What each symbol does to the elements:
gu: gug->nam, gef->muk, kir->fid, pip->gul, lof->dup, nim->vek, kol->gik, rep->kol, soz->kav, mes->nat, zub->mit, dag->kep, ner->lef, gul->gan, gik->pip, zis->lar, dez->rep, fev->nul, gid->zif, fol->vik, gad->gep, nat->der, kig->mos, fid->sef, sez->kig, bef->vak, mor->rut, nal->nim, tul->mes, bub->luv, mos->zub, gan->tak, der->gid, luv->nub, geg->zap, ger->lon, tak->sez, zif->ger, pas->los, kem->nal, vak->zis, poz->dag, bof->zug, pid->soz, fon->bet, gon->rel, gep->gon, tif->fum, rel->miz, vus->fev, vik->tul, nul->ner, fot->vus, lef->gug, sef->dig, los->bub, rut->veb, lon->dez, zug->fol, veb->gef, zil->keb, vek->bep, kav->tif, bet->bof, nub->lof, bol->pid, nam->lil, git->fot, dup->bef, bis->poz, dig->gad, mit->kem, fum->geg, muk->fon, zap->zil, miz->bot, lil->bol, bot->pas, keb->kir, kep->mor, bep->bis, lar->git
du: gug->poz, gef->tif, kir->vik, pip->nub, lof->gan, nim->nul, kol->bub, rep->los, soz->veb, mes->dig, zub->git, dag->lil, ner->bep, gul->lof, gik->luv, zis->mos, dez->pas, fev->nim, gid->gon, fol->kir, gad->der, nat->gad, kig->zis, fid->tul, sez->vak, bef->sez, mor->pid, nal->fev, tul->sef, bub->gik, mos->lar, gan->dup, der->gep, luv->pip, geg->bet, ger->miz, tak->bef, zif->rel, pas->rep, kem->vus, vak->kig, poz->nam, bof->zil, pid->rut, fon->geg, gon->zif, gep->gid, tif->muk, rel->ger, vus->nal, vik->fid, nul->vek, fot->kem, lef->bis, sef->mes, los->kol, rut->soz, lon->bot, zug->keb, veb->kav, zil->zug, vek->ner, kav->gef, bet->zap, nub->gul, bol->mor, nam->dag, git->mit, dup->tak, bis->gug, dig->nat, mit->fot, fum->fon, muk->fum, zap->bof, miz->lon, lil->kep, bot->dez, keb->fol, kep->bol, bep->lef, lar->zub
ze: gug->ner, gef->rut, kir->zil, pip->kol, lof->luv, nim->kem, kol->dez, rep->lon, soz->bol, mes->vik, zub->kig, dag->bis, ner->fev, gul->gik, gik->rep, zis->bef, dez->ger, fev->fot, gid->nat, fol->bof, gad->sef, nat->tul, kig->tak, fid->keb, sez->gan, bef->lof, mor->dag, nal->mit, tul->fol, bub->pas, mos->sez, gan->pip, der->mes, luv->los, geg->tif, ger->gid, tak->gul, zif->der, pas->miz, kem->zub, vak->dup, poz->bep, bof->fon, pid->lil, fon->gef, gon->gad, gep->dig, tif->soz, rel->gep, vus->git, vik->zug, nul->vus, fot->lar, lef->nul, sef->kir, los->bot, rut->kep, lon->zif, zug->bet, veb->mor, zil->geg, vek->nal, kav->pid, bet->muk, nub->bub, bol->nam, nam->lef, git->zis, dup->nub, bis->vek, dig->fid, mit->mos, fum->kav, muk->veb, zap->fum, miz->gon, lil->gug, bot->rel, keb->zap, kep->poz, bep->nim, lar->vak
pe: gug->bis, gef->kav, kir->fol, pip->luv, lof->gul, nim->fev, kol->los, rep->pas, soz->rut, mes->sef, zub->lar, dag->nam, ner->vek, gul->nub, gik->bub, zis->kig, dez->bot, fev->nal, gid->gep, fol->keb, gad->nat, nat->dig, kig->vak, fid->vik, sez->bef, bef->tak, mor->bol, nal->vus, tul->fid, bub->kol, mos->zis, gan->lof, der->gad, luv->gik, geg->fon, ger->rel, tak->dup, zif->gon, pas->dez, kem->fot, vak->sez, poz->gug, bof->zap, pid->mor, fon->fum, gon->gid, gep->der, tif->gef, rel->zif, vus->kem, vik->kir, nul->nim, fot->mit, lef->bep, sef->tul, los->rep, rut->pid, lon->miz, zug->zil, veb->soz, zil->bof, vek->nul, kav->veb, bet->geg, nub->pip, bol->kep, nam->poz, git->zub, dup->gan, bis->lef, dig->mes, mit->git, fum->muk, muk->tif, zap->bet, miz->ger, lil->dag, bot->lon, keb->zug, kep->lil, bep->ner, lar->mos
bo: gug->pid, gef->bof, kir->gad, pip->sez, lof->zis, nim->poz, kol->gan, rep->gul, soz->geg, mes->zif, zub->nim, dag->veb, ner->lil, gul->kig, gik->tak, zis->vus, dez->pip, fev->gug, gid->dez, fol->nat, gad->miz, nat->ger, kig->kem, fid->gep, sez->mit, bef->git, mor->muk, nal->bis, tul->gid, bub->dup, mos->nal, gan->mos, der->lon, luv->bef, geg->kir, ger->kol, tak->zub, zif->rep, pas->nub, kem->bep, vak->fot, poz->rut, bof->tul, pid->fum, fon->fol, gon->pas, gep->bot, tif->zil, rel->los, vus->lef, vik->der, nul->nam, fot->ner, lef->bol, sef->gon, los->lof, rut->fon, lon->gik, zug->mes, veb->bet, zil->sef, vek->dag, kav->zap, bet->vik, nub->vak, bol->tif, nam->soz, git->nul, dup->lar, bis->mor, dig->rel, mit->vek, fum->keb, muk->zug, zap->fid, miz->bub, lil->kav, bot->luv, keb->dig, kep->gef, bep->kep, lar->fev
vo: gug->bep, gef->soz, kir->zug, pip->bub, lof->pip, nim->vus, kol->pas, rep->bot, soz->mor, mes->fid, zub->zis, dag->gug, ner->nim, gul->luv, gik->los, zis->sez, dez->miz, fev->kem, gid->gad, fol->zil, gad->mes, nat->sef, kig->bef, fid->fol, sez->dup, bef->gan, mor->lil, nal->fot, tul->kir, bub->rep, mos->vak, gan->nub, der->dig, luv->kol, geg->muk, ger->gon, tak->lof, zif->gep, pas->lon, kem->git, vak->tak, poz->lef, bof->geg, pid->kep, fon->tif, gon->der, gep->nat, tif->veb, rel->gid, vus->mit, vik->keb, nul->nal, fot->zub, lef->vek, sef->vik, los->dez, rut->bol, lon->rel, zug->zap, veb->pid, zil->bet, vek->fev, kav->rut, bet->fum, nub->gik, bol->dag, nam->bis, git->mos, dup->gul, bis->ner, dig->tul, mit->lar, fum->gef, muk->kav, zap->fon, miz->zif, lil->poz, bot->ger, keb->bof, kep->nam, bep->nul, lar->kig

The rows follow the links: the fewer symbols apart two elements are, the more alike their rows tend to be.

Each row is also shifted at random along 9 hidden directions that mean nothing.

Some elements, each with a row of numbers:
mit
139,-44,-53,-79,73,-27,115,-93,-34,-17,-59,72,17,-76,-83,-19,89,-121,-25,-26,-66,-81,9,10,41,-47,105,44,10,55,64,44,9,-41,-30,67,-47,-20,48,-88,51
miz
-103,-43,101,52,-48,37,-38,2,-40,23,187,53,18,-50,165,13,-55,86,50,38,10,-11,-9,-160,49,44,22,85,-103,7,63,-87,110,-50,19,10,0,15,66,135,13
pas
-18,-22,57,104,-60,-26,10,-35,-53,-90,-69,-12,-24,116,32,-25,-159,179,-81,-37,116,-27,-271,1,-4,-31,-1,-99,125,133,-189,42,123,-27,5,-14,-52,51,-23,71,24
bot
38,11,-160,98,121,-102,-41,-50,5,111,138,118,148,-90,129,40,-61,18,-63,-20,-93,-22,39,-210,0,-177,110,153,43,100,-70,94,171,-98,-110,158,16,21,105,84,134
fol
68,48,-2,74,17,2,-56,68,11,116,44,-18,89,32,57,51,43,-24,3,10,-67,52,151,1,-7,-3,-45,60,40,-26,34,-4,37,78,-17,-33,76,-13,64,-20,-28
gep
157,87,142,73,-38,8,-128,13,-47,69,157,32,139,30,64,-3,32,164,37,20,-57,6,45,13,32,48,-16,85,11,-78,64,-34,163,104,86,-132,28,1,100,-84,-15
nub
61,-47,-106,5,13,-6,81,-47,-44,-3,86,61,43,141,136,-46,-22,187,-61,-58,57,-22,117,-26,-3,49,57,19,-106,2,-60,122,73,-31,-38,89,-46,-54,61,36,75
gik
69,35,-7,9,-73,68,-91,-63,-68,-14,-24,68,109,0,98,-64,-29,15,36,24,85,-60,135,-103,-26,95,43,86,-56,-63,83,-124,90,23,20,-12,-62,-9,66,-36,34
bol
103,-51,63,-68,16,18,22,45,45,21,139,-12,-63,-89,26,36,68,-32,53,62,-28,44,98,-22,45,53,-26,39,-156,-92,128,-45,-99,-16,56,-4,42,3,-3,37,-32
fot
-238,-28,-279,-107,8,-49,-7,-31,53,-5,6,31,-37,12,-130,-43,73,-72,103,-31,-60,7,93,-66,-39,-134,59,-10,-15,44,-81,-92,-154,-72,-82,15,-55,-11,-73,26,87
tul
-256,28,12,62,68,-3,-45,92,29,43,120,-28,15,-62,55,62,-26,22,-1,33,-27,74,26,-43,5,-8,-69,23,-72,-87,-20,92,-9,-31,14,30,76,5,-19,59,-17
fev
49,9,66,-65,-20,-115,-101,-48,40,-14,115,40,-17,25,-77,-60,6,62,-23,-65,-95,8,-115,36,39,-171,-8,-121,73,44,-113,-3,-60,-85,-64,-168,-77,138,-52,25,59
geg
-3,46,64,23,54,-27,-28,60,26,31,59,-44,25,-2,-25,44,34,76,-32,25,-37,56,22,91,0,5,-68,18,8,-81,31,85,-14,68,78,-60,71,-11,12,-86,-37
bef
211,101,-74,-67,-57,-29,-77,-68,-57,126,156,101,51,-33,-65,-49,129,61,233,-61,-250,-43,-5,13,-26,-36,95,7,-79,-34,10,-12,34,-19,-84,-52,-65,-153,1,-16,64
gef
57,69,-27,-18,-93,43,-211,73,80,34,20,-38,-18,-111,65,20,-51,-102,108,106,33,64,118,-148,-65,29,-54,97,-42,-98,135,-269,-93,32,53,-28,31,8,-52,74,-41
bof
12,-90,107,40,31,96,74,140,12,-86,221,-90,-99,41,67,46,-11,187,60,67,92,114,50,6,63,167,-148,-83,-311,-197,-58,117,-109,-45,115,3,61,8,-62,124,-87
sez
-89,-10,140,-48,101,-62,-55,-70,3,-34,150,114,44,-207,23,-23,-40,-55,-85,-31,-72,-36,-69,-96,94,-126,38,-21,-84,-40,-11,100,35,-165,-71,18,-63,159,19,53,94
gug
248,107,70,-57,-33,-50,-110,10,21,-33,-76,-48,9,104,-86,-48,-18,92,-57,-50,10,25,-31,193,-44,-17,-81,-131,77,-95,-73,67,-66,55,12,-153,-30,34,-68,-116,-10
zap
-62,43,-184,77,44,-190,-84,73,107,61,80,-53,63,280,47,32,-85,300,-160,-53,22,107,33,61,-82,-175,-70,-3,196,91,-232,138,14,59,-7,-56,43,44,-12,-11,54
pid
24,-30,-101,-5,119,-76,-13,60,108,54,-1,-4,23,-42,-18,50,29,-156,-107,-2,-49,60,140,-50,8,-145,-32,22,70,15,-23,39,-91,-46,-71,39,47,114,6,10,35
zub
142,-35,54,-65,-50,-9,-96,-61,3,-122,128,61,-43,-82,28,-64,-95,87,28,46,85,-22,-104,-142,38,-34,47,7,-104,-26,3,-123,-17,-111,42,-26,-99,104,-42,79,56
dag
-38,-72,97,-83,88,-84,36,16,87,-60,133,5,-55,-62,165,15,-99,98,-228,52,125,32,61,-27,34,-11,-20,76,-110,-55,102,115,-49,-44,65,89,24,100,35,27,17
vik
40,-18,-13,95,-65,87,-123,84,26,-34,-19,-55,-18,-71,31,41,-65,-127,102,106,90,58,38,-199,8,43,-79,36,-18,-20,9,-234,-29,-9,43,-13,51,79,-40,135,-52
dup
-302,-27,96,-66,52,-14,2,-39,-11,-1,156,82,5,-97,43,-37,20,-8,-30,-44,-65,-14,32,-29,86,-28,31,-54,-149,-69,15,96,-24,-119,-69,4,-45,77,17,59,54
bis
124,74,134,-89,31,-81,-2,-42,13,26,-60,16,15,-4,48,-21,-35,60,-178,-45,-6,-26,-49,160,-36,-16,22,12,77,-23,98,136,28,74,13,-12,-13,-25,34,-119,4
rut
-68,-70,-176,-21,80,-79,84,66,116,43,134,-33,-104,40,88,78,-42,91,-60,1,-9,82,39,-50,-36,-80,-10,35,-65,55,-65,126,-109,-65,-36,138,60,-29,-31,148,33
zil
-126,-59,-169,42,18,-22,45,54,69,53,78,-18,-37,4,63,80,-2,17,36,74,18,44,66,-133,-26,-25,13,149,5,92,45,-88,-3,19,39,89,78,-59,25,80,-6
rel
-156,-92,49,78,-57,70,-57,38,-15,-84,137,-3,-19,-46,4,2,-32,-14,139,70,66,16,-32,-195,91,27,-42,-9,-88,-3,-49,-198,2,-88,48,-59,-1,126,-22,144,-16

From each start, follow one symbol. Which element do you reach?
Answers are names.
-1,10,-158,81,-29,28,-82,10,-19,-85,55,13,13,56,2,-40,-127,138,75,1,103,22,-37,-139,-47,-6,-18,-55,-101,-40,-216,-5,-3,-97,-18,35,-57,22,-74,117,61
bo
lof
-92,-26,-38,-64,77,-72,120,-16,50,-40,-187,-47,-60,31,-117,17,22,-84,-147,-19,25,-12,-55,147,-19,-74,9,-27,154,87,-1,82,-81,39,9,26,19,15,-25,-124,-26
pe
poz
-78,57,118,-10,-93,27,-10,-86,-92,11,-61,47,55,55,84,-66,-22,121,-27,-13,45,-88,-52,57,-30,109,68,66,47,20,109,-36,164,103,49,-35,-46,-88,92,-95,5
gu
luv
-171,-33,145,31,66,-11,69,-73,-48,-22,9,78,41,-119,176,8,-125,43,-187,17,78,-69,-101,-78,36,13,85,118,-1,57,101,116,184,-30,12,149,-7,16,105,20,40
bo
gul
3,9,6,31,99,16,27,55,14,44,-16,-28,45,-119,-145,78,128,-170,63,59,-113,22,30,36,44,-25,-26,63,30,-41,67,0,-31,38,52,-3,88,-16,22,-118,-58
bo
vik
-112,46,183,51,-71,21,-38,48,-22,74,28,-52,-11,-26,-23,52,73,-10,84,31,-95,26,-94,76,35,29,-46,5,90,28,96,-99,52,100,56,-140,60,-21,18,-33,-92
du
vik
225,-85,104,-40,-28,36,90,30,24,-19,84,-35,-109,-34,52,33,22,3,15,63,43,20,-17,-16,39,81,-10,30,-99,6,128,-55,-42,6,73,25,41,-15,2,68,-67
ze
dag
234,123,-82,-64,60,-112,-73,-24,44,99,38,38,58,0,-38,-5,28,59,-47,-83,-141,12,31,111,-78,-125,29,-10,62,-45,-27,160,-23,6,-70,-11,-7,-60,-17,-91,64
bo
bol
107,5,-164,-60,-24,-39,-31,-25,59,-18,-103,3,-54,-25,-46,-16,-49,-109,-6,-24,18,-6,-22,-67,-68,-100,40,-7,72,89,-55,-64,-90,-45,-78,65,-37,8,-75,61,44
du
bep
78,83,36,12,115,0,-133,99,58,38,121,-9,73,-140,15,43,5,-46,-15,46,-50,90,159,-32,2,-22,-94,24,-118,-232,20,100,-82,-28,22,13,57,66,-17,-20,-5
bo
zug
23,-39,-133,-96,-31,-18,23,-83,5,-43,-59,57,-40,-2,29,-44,-30,-29,-14,11,79,-58,41,-90,-42,-12,103,81,-12,67,63,-93,-15,-28,-11,83,-68,-37,7,18,63
du
mit
158,11,-152,-68,-73,-30,-16,-85,-15,-21,-33,48,-25,22,17,-49,-50,63,57,-6,38,-56,-40,-71,-76,-16,106,65,-1,67,15,-97,16,-13,-1,57,-79,-84,-7,16,63
gu
git
-110,-34,105,-79,-5,-58,37,17,55,-37,73,-55,-108,55,-55,3,40,103,-38,4,1,36,-72,142,22,-17,-50,-69,-1,-13,12,43,-102,26,59,-102,12,19,-45,-39,-44
ze
gug
-109,-51,26,-77,-8,-106,-75,-35,76,-78,15,22,-78,-70,-7,-34,-98,-56,-111,-8,40,-8,-129,-90,23,-165,3,-55,84,103,-50,-89,-79,-124,-54,-32,-68,189,-69,106,59
gu
ner
-4,-14,-242,-31,-2,-86,-50,52,120,20,-19,-44,-17,171,56,3,-29,48,-90,-8,85,75,204,-14,-86,-77,-34,21,60,24,-73,-32,-131,31,-39,11,13,30,-42,27,42
bo
gef
319,-17,68,26,-37,-99,-31,17,63,32,67,-25,-56,24,90,43,-97,113,-82,21,18,33,-153,-29,-15,-89,-7,57,133,143,12,-44,54,12,33,-22,39,41,1,81,-6
du
veb
-134,-7,-51,102,18,46,-31,81,-8,-51,24,-57,25,89,-74,12,-5,59,62,30,56,67,24,7,17,29,-96,-87,-33,-78,-161,21,-35,2,49,-57,21,49,-48,5,-26
pe
gad
